cols: P A D H U E J
soku: [132 121 128 142 167 166 179]
Buz: [141 122 124 129 133 137 129]
Sol: [151 100  97 174 186 147 180]
pasep: [ 80 129 118 175 162 116 185]
Zaf: [ 96 128 126 164 172 147 198]
mogu: [192 108 114 112 127 147  98]
lelu: [ 94 123 108 176 146  88 150]
purav: [118 122 111 154 134  97 127]
size: [192 108 114 112] -> 4
col: [166 137 147 116 147] -> E
has: [129 137] -> no

cols: M X B F R
Dusif: [ 74 204 126 140 139]
Pomat: [139  85 157 139  96]
Gisef: [149 159  91 172  70]
vulus: [ 93  78 188 127 161]
miseb: [ 82 139 138 168  42]
has: [ 73 204] -> no
both Pomat Dusif:  -> [139]
size: [ 82 139 138] -> 3
has: [139  96] -> yes
has: [ 91 172] -> yes
both Pomat miseb:  -> [139]

cols: S V G L Y N
kemi: [ 99 135 136 129 127 104]
Gudut: [ 80 136 127 133 130 163]
Tek: [123 143 157 142 138 124]
fak: [123 143 157 142 158  66]
Tipo: [ 91 143 157 142 138 157]
which: [ 99 135 136 129 127 104] -> kemi
has: [143 157] -> yes
has: [ 79 136] -> no
size: [123 143] -> 2

cols: C W Z K
betod: [ 45 114 135 115]
zenu: [130 122 126 177]
Bubu: [120 122 117  75]
Fala: [120 122 124 131]
vetun: [ 45 114 135 118]
teni: [120 122 117 131]
zive: [120 130 123 193]
has: [115 135 118] -> no
has: [135 118] -> yes

cols: mus gutat fadef Gava gaki
kul: [116 170 169 161  88]
dumo: [ 81  74 150 189 139]
pago: [ 81  74 150 189  97]
rabu: [140 170 169 161  88]
col: [ 74 170] -> gutat
size: [140 170 169 161  88] -> 5
col: [ 88 139] -> gaki

cols: gapo Guse Kino Til mora sozov reze
Sulu: [150 126 124 128 145 139 118]
keto: [154 121 129 133 141 138 122]
Zego: [157 131 109 128 134 125 126]
Fuvob: [157 131 109 128 130 125 126]
daped: [141 118 127 133 132 124 127]
Fer: [154 123 129 121 149 121 118]
Gek: [140  85 126 126 122 138 110]
pezo: [127 123 152 128 144 119 127]
Kifu: [146 107 145 181 186  95 121]
Milit: [122 123 137 129 134 130 127]
Fizub: [175 123 129 121 149 121 118]
col: [122 175] -> gapo
col: [124 129 109 109 127] -> Kino
col: [126 126] -> reze
col: [157 157] -> gapo
col: [121 127] -> reze

cols: vukef ter Vanaf fozik Kog gimom Lovop
des: [136  66  56 195 173 172 153]
muz: [ 97 119 135 122 121 120 148]
fulev: [139 141 130 126 111 162 102]
laref: [148 140 134 183 158 128 115]
Ner: [134 149 108 125 126 160 105]
vut: [ 80 130 112 185 129 125 104]
tavar: [115 124 108 149 118 159 141]
size: [139] -> 1
both laref muz:  -> [148]

cols: Bet pip Mazaf nebe
Gad: [ 86 155 137 141]
kuve: [110 142 107 128]
Beti: [156 115 126 131]
mude: [118 135 108 132]
luf: [100 119 124 127]
Dedif: [ 63 134 140 126]
rone: [ 63 134 140 138]
pifa: [130 104 132 125]
Vusin: [105  91 124 112]
has: [118 135 108 132] -> yes
col: [107 126 108] -> Mazaf
size: [156 115 126] -> 3

cols: zote nus lipip roza gepu vune sar
Fab: [108 130 156 137 139 119 152]
Sem: [141 144 110 131 127 112 145]
Zam: [141 144 146 203 114 145 160]
Gunub: [129 162 114 109 168 140  88]
col: [145 160] -> sar
back: [119 139 137 156 130 108] -> Fab
back: [139 137] -> Fab

cols: Daz Zutal dila Zom Kebeg lir mag bupe
Vizup: [125 173 190  71  60 107 117 157]
bom: [128 117 114  84  85  80  93 166]
bomu: [ 65 122  98 146 132 103  76 114]
bep: [125 112 190  71  60 107 117 157]
Nemaz: [132 125 127  85  85  91 105 164]
Toma: [147 158 101 113 129 121 137 146]
nozab: [147 107 151 130 129 148 146 116]
botub: [109 136 131  85  81  88  98 163]
Bot: [142  82 172 122 114 143 140 107]
Bukap: [133 120 125 142 140 137 134 117]
size: [147 107 151 130 129 148 146] -> 7
has: [ 93 166] -> yes

cols: Vak pame Nenud nuzeg muv meze
vivam: [ 47 120 121  89 130 124]
vorof: [122 129 127 128 135 132]
Fisaf: [138 130 128 129 133 134]
kabus: [ 47 120 121 121 131 125]
diseb: [ 89 125 123 124 136 131]
Pavid: [ 65 122 123 123 129 125]
kip: [138 135 132 131 125 128]
mado: [141 131 128 129 136 135]
zupu: [138  88 128 129 137 134]
size: [141 131 128 129 136] -> 5
has: [ 47 120 121  89] -> yes
which: [ 65 122 123 123 129 125] -> Pavid
back: [135 136] -> mado

